Below are the code and all the weights of a small trained network. Each question names an input and a class and asks about switching units off, where a switched-off unit gives its printed mean instead of its output.

import numpy as np


def w(rows, s, z=0):
    codes = np.array(rows[::2]) - 128.0
    scale = np.full(codes.shape[1], s)
    scale[-1] = z or s
    return codes * scale


def norm(h):
    return h / np.sqrt((h * h).mean(-1, keepdims=True) + 1e-5)


def f(y):
    return np.maximum(y, 0)


def log_softmax(a):
    a = a - a.max(-1, keepdims=True)
    return a - np.log(np.exp(a).sum(-1, keepdims=True))


def net(x, mask):
    res = np.array(x, float).reshape(1, 6) / 4 @ E
    u = 0
    for l in range(3):
        y = f(norm(res) @ A[l][:, :-1].T + A[l][:, -1])
        res = res + np.where(mask[u : u + 6], y, B[l][:, -1]) @ B[l][:, :-1]
        u += 6
    return log_softmax(norm(res)[-1] @ U[:, :-1].T + U[:, -1])


A, B = {}, {}
E = w([
[150,219,254,86,70,140],'x0',
[125,129,128,132,131,124],'x1',
[127,127,125,125,132,121],'x2',
[164,143,89,125,72,71],'x3',
[115,183,63,65,203,147],'x4',
[250,98,149,116,190,139],'x5',
],0.008)
A[0] = w([
[23,80,142,144,19,124,5],'L0N0',
[255,62,146,65,170,182,91],'L0N1',
[188,134,226,118,95,93,85],'L0N2',
[170,210,57,116,191,169,119],'L0N3',
[96,197,221,115,137,117,179],'L0N4',
[95,69,192,150,237,165,113],'L0N5',
],0.0076,0.0015)
B[0] = w([
[77,191,201,141,205,77,254],'L0N0',
[75,241,148,254,96,96,242],'L0N1',
[160,85,85,105,90,152,225],'L0N2',
[55,96,249,106,113,51,231],'L0N3',
[236,154,34,135,130,198,248],'L0N4',
[113,30,97,85,60,154,220],'L0N5',
],0.007,0.0045)
A[1] = w([
[120,175,160,75,163,1,122],'L1N0',
[78,162,81,138,130,143,48],'L1N1',
[169,112,103,124,72,42,8],'L1N2',
[225,66,184,152,187,116,85],'L1N3',
[140,172,124,51,231,123,28],'L1N4',
[221,109,151,225,168,97,112],'L1N5',
],0.0089,0.0016)
B[1] = w([
[84,45,66,184,57,150,254],'L1N0',
[125,232,144,118,72,99,187],'L1N1',
[129,37,1,31,97,140,194],'L1N2',
[36,164,184,76,184,85,189],'L1N3',
[19,60,208,106,34,106,188],'L1N4',
[12,153,123,126,94,78,237],'L1N5',
],0.0078,0.0048)
A[2] = w([
[120,46,107,151,57,108,247],'L2N0',
[81,110,30,157,228,111,77],'L2N1',
[191,70,198,151,109,65,167],'L2N2',
[113,91,84,83,156,138,88],'L2N3',
[51,89,223,144,182,253,95],'L2N4',
[130,88,32,254,223,116,147],'L2N5',
],0.0089,0.0012)
B[2] = w([
[121,92,120,133,155,205,254],'L2N0',
[174,124,214,141,132,161,202],'L2N1',
[61,86,175,120,185,87,152],'L2N2',
[148,131,134,154,95,129,158],'L2N3',
[147,78,34,146,138,113,213],'L2N4',
[244,240,186,77,106,136,192],'L2N5',
],0.011,0.0074)
U = w([
[228,172,199,95,97,181,173],'0',
[77,66,159,113,100,112,103],'1',
[59,195,150,161,161,11,105],'2',
[145,118,114,144,94,195,203],'3',
[182,76,36,126,114,165,8],'4',
],0.011,0.0011)

Each question gives the input, the list of numbers given to net, and the class t.
The units are the neurons (one row each of A and B). Each row of codes is followed by its name. A weight is (code - 128) times the scale printed after its matrix; where a second scale follows, it is the last column's (A, B and U).
mask holds one flag per neuron, layer by layer. A switched-off neuron (its flag False) gives its mean, the last column of its row in B, instead of its output. The means were averaged over made-up inputs and are rounded, as every weight is.
A unit's drop is (log p(t) with every unit on - log p(t) with that unit switched off) / (log p(t) with every unit on - log p(t) with every unit switched off).
The circuit of an input: a set's keep is (log p(t) with only the set's units on - log p(t) with every unit switched off) / (log p(t) with every unit on - log p(t) with every unit switched off). Starting from the 12 units with the biggest drops (on a tie, the unit counted first), units are removed one at a time, each time the one whose removal leaves the highest keep (on an exact tie, the one counted first), for as long as the keep stays at least 0.8.
units of the circuit, in order: the units of the circuit, biggest drop first
unit that matters most: the unit with the biggest drop
top k neurons: the k neurons with the biggest drops, biggest first
top k neurons in layer l: the k neurons of layer l with the biggest drops, biggest first
input [4,-6,-7,-6,7,-1], class 1: unit that matters most	L1N4
input [6,-4,-4,-7,-4,3], class 4: top 2 neurons	(L2N4, L2N5)
input [-2,-3,-5,-6,-4,-7], class 2: top 3 neurons	(L0N0, L2N0, L1N2)
input [-8,1,-5,-8,-6,-7], class 0: units of the circuit, in order	(L2N5, L2N1, L1N4)
input [6,-2,4,7,-1,6], class 4: top 3 neurons	(L1N2, L0N2, L2N1)
input [2,-3,-5,8,-6,-3], class 4: units of the circuit, in order	(L1N2, L0N3)
input [5,1,3,6,6,5], class 1: units of the circuit, in order	(L0N3, L1N0)
input [-6,5,7,-2,-5,7], class 2: top 4 neurons	(L1N3, L1N5, L0N4, L0N1)
input [6,-8,4,7,0,0], class 4: top 3 neurons	(L1N2, L2N5, L2N1)
input [-4,-3,7,8,1,8], class 2: top 3 neurons	(L1N5, L1N3, L0N1)
input [3,-6,6,-3,-8,4], class 1: top 2 neurons	(L0N2, L2N2)
input [-5,-3,1,0,8,1], class 1: units of the circuit, in order	(L1N4, L0N3)
input [-2,-5,5,7,-7,6], class 1: top 3 neurons in layer 2	(L2N4, L2N2, L2N0)
input [5,-7,-5,-7,5,0], class 4: unit that matters most	L2N4
input [2,2,3,-8,-1,-7], class 4: top 2 neurons	(L2N4, L0N1)
input [4,5,-3,-4,-8,7], class 1: top 3 neurons in layer 0	(L0N2, L0N0, L0N5)
input [-4,1,6,1,-6,8], class 2: top 4 neurons in layer 1	(L1N5, L1N3, L1N0, L1N4)
input [-2,5,0,-2,-5,6], class 2: top 2 neurons	(L0N1, L1N5)
input [2,-4,4,-6,3,4], class 4: top 2 neurons	(L2N4, L0N5)
input [-8,4,1,7,-5,1], class 0: unit that matters most	L2N5
input [-2,1,-1,-8,-7,2], class 4: top 4 neurons	(L0N5, L2N4, L0N3, L1N4)
input [-7,7,-6,3,-1,-7], class 0: units of the circuit, in order	(L2N5, L1N5, L2N1, L1N4)
input [-4,1,-5,-4,6,4], class 1: top 3 neurons	(L0N3, L1N4, L0N2)
input [-8,-7,-3,8,-4,6], class 0: top 2 neurons	(L2N5, L2N1)
input [-8,2,-4,-7,8,4], class 0: top 2 neurons	(L2N1, L2N5)
input [2,-8,5,-2,8,-2], class 1: top 2 neurons	(L1N4, L0N3)
input [-6,-3,-5,3,-6,8], class 2: top 2 neurons in layer 0	(L0N4, L0N1)
input [-5,-3,6,1,-2,-7], class 2: unit that matters most	L1N1
input [-8,2,-6,-8,-7,2], class 0: top 2 neurons in layer 1	(L1N4, L1N0)
